Below is a small trained network, with its code and all its weights. Each question gives an input and a target symbol and asks what happens when units are switched off, that is, made to give their printed mean instead of their output.

import numpy as np


def w(rows, s, z=0):
    codes = np.array(rows[::2]) - 128.0
    scale = np.full(codes.shape[1], s)
    scale[-1] = z or s
    return codes * scale


def norm(h):
    return h / np.sqrt((h * h).mean(-1, keepdims=True) + 1e-5)


def f(y):
    return y / 2 * (1 + np.tanh(0.7978845608 * (y + 0.044715 * y**3)))


def softmax(a):
    e = np.exp(a - a.max(-1, keepdims=True))
    return e / e.sum(-1, keepdims=True)


def log_softmax(a):
    a = a - a.max(-1, keepdims=True)
    return a - np.log(np.exp(a).sum(-1, keepdims=True))


def net(x, mask):
    ids = ['αβγδεζηθλμξπσφψω'.index(c) for c in x.split()]
    T = len(ids)
    res = E[ids] + P[:T]
    u = 0
    for l in range(3):
        q, k, v = (norm(res) @ M[l].T for M in (Q, K, V))
        z = softmax(np.where(np.tri(T) > 0, q @ k.T / 2**0.5, -1e9)) @ v
        res = res + np.where(mask[u], z, O[l][:, -1]) @ O[l][:, :-1]
        u += 1
        y = f(norm(res) @ A[l][:, :-1].T + A[l][:, -1])
        res = res + np.where(mask[u : u + 8], y, B[l][:, -1]) @ B[l][:, :-1]
        u += 8
    return log_softmax(norm(res)[-1] @ U[:, :-1].T + U[:, -1])


Q, K, V, O, A, B = {}, {}, {}, {}, {}, {}
E = w([
[118,138,95],'α',
[158,52,162],'β',
[110,167,188],'γ',
[84,147,115],'δ',
[77,172,157],'ε',
[197,173,151],'ζ',
[119,138,94],'η',
[92,147,116],'θ',
[65,152,101],'λ',
[136,136,98],'μ',
[99,138,87],'ξ',
[78,150,106],'π',
[163,70,179],'σ',
[250,138,91],'φ',
[117,189,203],'ψ',
[100,156,181],'ω',
],0.023)
P = w([
[138,140,151],'0',
[48,119,115],'1',
[159,249,153],'2',
[132,98,222],'3',
[192,229,104],'4',
[2,107,30],'5',
[215,246,112],'6',
[132,102,224],'7',
],0.0091)
Q[0] = w([
[119,91,60],'0.h1',
[75,254,93],'0.h1',
],0.014)
K[0] = w([
[44,49,255],'0.h1',
[7,237,147],'0.h1',
],0.0086)
V[0] = w([
[49,185,208],'0.h1',
[174,255,160],'0.h1',
],0.0067)
O[0] = w([
[77,168,253,253],'0.h1',
[127,77,217,242],'0.h1',
],0.006,0.0036)
A[0] = w([
[103,126,50,5],'0.n1',
[197,73,122,251],'0.n2',
[150,221,111,17],'0.n3',
[194,3,106,11],'0.n4',
[109,173,108,69],'0.n5',
[139,228,110,53],'0.n6',
[120,195,211,25],'0.n7',
[70,190,57,6],'0.n8',
],0.016,0.0011)
B[0] = w([
[96,54,177,137],'0.n1',
[48,123,186,163],'0.n2',
[152,66,45,178],'0.n3',
[106,4,140,178],'0.n4',
[185,158,64,152],'0.n5',
[163,89,38,189],'0.n6',
[161,250,138,254],'0.n7',
[124,193,82,174],'0.n8',
],0.021,0.011)
Q[1] = w([
[183,89,29],'1.h1',
[10,157,69],'1.h1',
],0.013)
K[1] = w([
[239,128,129],'1.h1',
[117,142,248],'1.h1',
],0.015)
V[1] = w([
[6,133,103],'1.h1',
[8,221,119],'1.h1',
],0.022)
O[1] = w([
[174,161,27,108],'1.h1',
[189,83,2,254],'1.h1',
],0.022,0.0063)
A[1] = w([
[80,114,112,183],'1.n1',
[118,111,71,125],'1.n2',
[251,63,118,161],'1.n3',
[187,62,125,5],'1.n4',
[92,135,188,139],'1.n5',
[156,122,115,105],'1.n6',
[70,176,117,127],'1.n7',
[102,182,144,114],'1.n8',
],0.017,0.0034)
B[1] = w([
[158,139,162,153],'1.n1',
[117,165,159,209],'1.n2',
[102,254,167,254],'1.n3',
[211,97,108,139],'1.n4',
[116,168,148,154],'1.n5',
[129,154,115,156],'1.n6',
[146,171,111,157],'1.n7',
[88,123,75,164],'1.n8',
],0.023,0.0057)
Q[2] = w([
[9,176,104],'2.h1',
[51,99,139],'2.h1',
],0.011)
K[2] = w([
[251,87,186],'2.h1',
[122,172,175],'2.h1',
],0.014)
V[2] = w([
[23,25,29],'2.h1',
[3,195,90],'2.h1',
],0.017)
O[2] = w([
[50,123,4,2],'2.h1',
[152,68,58,220],'2.h1',
],0.019,0.0069)
A[2] = w([
[74,84,131,50],'2.n1',
[168,163,191,165],'2.n2',
[139,10,154,197],'2.n3',
[128,119,131,72],'2.n4',
[113,142,223,18],'2.n5',
[88,26,76,2],'2.n6',
[49,189,169,85],'2.n7',
[113,249,106,204],'2.n8',
],0.02,0.0036)
B[2] = w([
[172,186,127,135],'2.n1',
[108,66,94,173],'2.n2',
[179,252,197,167],'2.n3',
[137,134,127,123],'2.n4',
[61,57,40,147],'2.n5',
[102,86,44,144],'2.n6',
[83,116,170,140],'2.n7',
[154,120,215,250],'2.n8',
],0.03,0.019)
U = w([
[115,127,73,195],'α',
[3,203,175,109],'β',
[153,61,159,102],'γ',
[163,172,105,95],'δ',
[161,138,141,63],'ε',
[96,18,185,172],'ζ',
[114,129,74,195],'η',
[169,161,119,94],'θ',
[154,199,64,92],'λ',
[59,174,91,254],'μ',
[132,166,64,169],'ξ',
[153,181,88,112],'π',
[22,159,175,89],'σ',
[15,105,183,171],'φ',
[157,45,183,117],'ψ',
[151,97,152,119],'ω',
],0.018,0.0092)

Each question gives the input, a string of symbols that net reads in full, and the target symbol t.
The units are the heads (2 rows each of Q, K, V and O) and the neurons (one row each of A and B). Each row of codes is followed by its name. A weight is (code - 128) times the scale printed after its matrix; where a second scale follows, it is the last column's (O, A, B and U).
mask holds one flag per unit, layer by layer, with each layer's heads first. A switched-off unit (its flag False) gives its mean, the last column of its rows in O or B, instead of its output. The means were averaged over made-up inputs and are rounded, as every weight is.
A unit's drop is (log p(t) with every unit on - log p(t) with that unit switched off) / (log p(t) with every unit on - log p(t) with every unit switched off).
The circuit of an input: a set's keep is (log p(t) with only the set's units on - log p(t) with every unit switched off) / (log p(t) with every unit on - log p(t) with every unit switched off). Starting from the 12 units with the biggest drops (on a tie, the unit counted first), units are removed one at a time, each time the one whose removal leaves the highest keep (on an exact tie, the one counted first), for as long as the keep stays at least 0.8.
units of the circuit, in order: the units of the circuit, biggest drop first
unit that matters most: the unit with the biggest drop
top k neurons: the k neurons with the biggest drops, biggest first
k most important neurons of layer l: the k neurons of layer l with the biggest drops, biggest first
input γ ζ ψ φ, target ζ: units of the circuit, in order	2.n5; 1.h1
input β ε θ θ σ β δ λ, target β: units of the circuit, in order	0.n4; 2.h1
input γ γ μ ψ ω λ, target ψ: unit that matters most	1.n2
input μ ψ β, target β: units of the circuit, in order	1.h1; 2.n8
input ψ γ μ γ δ φ μ θ, target φ: top 2 neurons	0.n7; 0.n2
input φ θ λ β θ β π δ, target β: units of the circuit, in order	2.h1; 0.n7
input δ ψ ε δ ζ ψ α θ, target ψ: 3 most important neurons of layer 0	0.n2; 0.n8; 0.n7
input θ ζ β ψ μ ζ δ γ, target ζ: units of the circuit, in order	0.n2; 2.n5; 1.h1
input θ η γ φ α β β ε, target β: 3 most important neurons of layer 0	0.n4; 0.n7; 0.n2
input η β δ μ, target β: top 3 neurons	0.n4; 2.n3; 0.n2
input γ γ ξ ψ α μ, target ψ: top 2 neurons	0.n2; 0.n7
input ω π δ ψ ψ π, target ψ: top 2 neurons	1.n2; 0.n2
input π φ ζ ω, target φ: 2 most important neurons of layer 0	0.n4; 0.n7
input ψ ψ θ ζ η μ, target ζ: top 4 neurons	0.n8; 0.n2; 0.n7; 1.n2
input φ φ β γ, target φ: unit that matters most	0.n4
input ξ ψ ξ θ ψ ψ μ ψ, target ψ: 2 most important neurons of layer 1	1.n3; 1.n2
input μ β δ σ, target β: 3 most important neurons of layer 0	0.n4; 0.n7; 0.n2
input γ ζ ζ μ σ, target ζ: 3 most important neurons of layer 2	2.n5; 2.n2; 2.n8
input μ ψ σ μ α β β, target β: 4 most important neurons of layer 0	0.n4; 0.n7; 0.n2; 0.n8
input β β λ ζ ω γ φ, target φ: unit that matters most	1.h1
input ψ φ φ ψ, target φ: units of the circuit, in order	1.h1; 2.n5
input ψ ψ ω α ψ ψ ψ θ, target ψ: top 4 neurons	2.n2; 0.n8; 2.n3; 0.n2
input ζ ψ ζ ξ, target ψ: 2 most important neurons of layer 0	0.n2; 0.n6
input δ μ β β μ α, target β: 4 most important neurons of layer 0	0.n4; 0.n8; 0.n7; 0.n2
input ω ζ φ γ λ ζ η β, target ζ: top 2 neurons	2.n5; 0.n8
input ω ψ σ α, target ψ: top 2 neurons	0.n8; 2.n2
input α ψ μ ζ ψ π, target ζ: top 2 neurons	0.n8; 0.n7
input ψ ε φ δ ω ζ ξ η, target ζ: top 2 neurons	0.n2; 0.n8
input λ β δ δ, target β: most important neuron of layer 2	2.n7
